Below are the code and all the weights of a small trained network. Each question names an input and a class and asks about switching units off, where a switched-off unit gives its printed mean instead of its output.

import numpy as np


def w(rows, s, z=0):
    codes = np.array(rows[::2]) - 128.0
    scale = np.full(codes.shape[1], s)
    scale[-1] = z or s
    return codes * scale


def f(y):
    return y / 2 * (1 + np.tanh(0.7978845608 * (y + 0.044715 * y**3)))


def log_softmax(a):
    a = a - a.max(-1, keepdims=True)
    return a - np.log(np.exp(a).sum(-1, keepdims=True))


def net(x, mask):
    res = np.array(x, float).reshape(1, 8) / 4 @ E
    y = f(res @ A[0][:, :-1].T + A[0][:, -1])
    res = res + np.where(mask, y, B[0][:, -1]) @ B[0][:, :-1]
    return log_softmax(res[-1] @ U[:, :-1].T + U[:, -1])


A, B = {}, {}
E = w([
[131,154,46,158,221,89,156,136,118,153],'x0',
[97,109,128,212,164,167,152,141,2,95],'x1',
[159,170,72,28,193,141,161,198,137,184],'x2',
[86,134,112,112,46,101,129,231,103,107],'x3',
[157,45,234,119,149,212,192,143,113,66],'x4',
[58,97,112,86,138,228,11,154,86,123],'x5',
[84,136,106,179,180,100,57,82,81,166],'x6',
[59,209,229,121,186,73,166,151,50,205],'x7',
],0.0074)
A[0] = w([
[120,105,188,131,254,195,152,62,107,152,115],'N0',
[126,142,85,98,97,115,74,117,204,159,125],'N1',
[174,35,123,173,85,176,132,85,158,37,175],'N2',
[136,129,69,89,124,123,43,110,179,150,230],'N3',
[206,63,106,163,101,177,126,99,169,34,159],'N4',
[150,224,51,165,203,32,221,139,130,177,115],'N5',
[198,15,92,144,82,177,115,101,160,41,200],'N6',
[114,76,104,71,126,230,99,225,86,112,116],'N7',
[137,132,71,77,91,108,27,110,179,148,162],'N8',
[195,150,210,62,40,109,239,166,191,159,146],'N9',
[51,131,185,216,115,124,114,99,59,154,254],'N10',
],0.0066,0.0014)
B[0] = w([
[198,57,211,75,230,201,68,50,105,145,187],'N0',
[119,176,124,139,93,135,98,59,230,133,183],'N1',
[112,23,163,195,88,188,222,133,125,181,231],'N2',
[134,219,73,134,70,187,60,82,181,195,195],'N3',
[107,61,107,183,82,181,227,109,190,182,225],'N4',
[243,97,21,154,226,2,160,174,150,181,254],'N5',
[68,88,124,171,68,192,219,124,160,186,246],'N6',
[24,157,47,43,159,206,155,220,42,117,216],'N7',
[102,221,102,132,45,160,60,59,190,181,201],'N8',
[146,131,198,43,69,46,193,129,246,18,226],'N9',
[107,113,180,201,134,52,48,147,19,67,197],'N10',
],0.0065,0.0091)
U = w([
[62,161,76,19,147,200,112,201,72,106,200],'0',
[172,90,235,114,221,171,61,47,87,134,75],'1',
[102,46,136,194,83,181,209,106,156,157,126],'2',
[62,151,172,236,83,37,39,132,47,51,1],'3',
[150,149,214,18,71,56,173,119,204,2,189],'4',
[113,236,98,127,70,143,15,40,194,184,209],'5',
[231,142,30,142,227,38,146,145,147,182,54],'6',
],0.0079,0.00061)

Each question gives the input, the list of numbers given to net, and the class t.
The units are the neurons (one row each of A and B). Each row of codes is followed by its name. A weight is (code - 128) times the scale printed after its matrix; where a second scale follows, it is the last column's (A, B and U).
mask holds one flag per neuron, in row order. A switched-off neuron (its flag False) gives its mean, the last column of its row in B, instead of its output. The means were averaged over made-up inputs and are rounded, as every weight is.
A unit's drop is (log p(t) with every unit on - log p(t) with that unit switched off) / (log p(t) with every unit on - log p(t) with every unit switched off).
The circuit of an input: a set's keep is (log p(t) with only the set's units on - log p(t) with every unit switched off) / (log p(t) with every unit on - log p(t) with every unit switched off). Starting from all 11 units, units are removed one at a time, each time the one whose removal leaves the highest keep (on an exact tie, the one counted first), for as long as the keep stays at least 0.8.
circuit, biggest first: the units of the circuit, biggest drop first
k most important neurons: the k neurons with the biggest drops, biggest first
drop when u is switched off: that unit's drop, to one decimal
input [7,0,4,-3,7,1,5,-3], class 1: 2 most important neurons => [N0, N5]
input [-7,2,7,-3,-4,-1,1,-8], class 5: circuit, biggest first => [N8]
input [-4,-3,-1,2,1,-1,8,-4], class 5: circuit, biggest first => [N8, N3]
input [4,0,-4,4,-5,1,1,2], class 3: circuit, biggest first => [N10, N4]
input [0,-2,-7,8,-3,6,-6,-1], class 5: 2 most important neurons => [N8, N1]
input [1,2,-1,8,-3,-3,-1,8], class 6: 2 most important neurons => [N5, N8]
input [4,-1,1,2,-6,7,-8,-2], class 5: 3 most important neurons => [N8, N3, N1]
input [5,2,2,-3,7,-4,7,5], class 1: 2 most important neurons => [N0, N10]
input [0,7,-6,-7,4,4,-5,5], class 1: drop when N0 is switched off => 0.5
input [-2,4,-4,3,3,5,8,-2], class 3: drop when N10 is switched off => 1.4
input [2,2,-1,0,-2,6,-3,-3], class 0: drop when N8 is switched off => 0.0
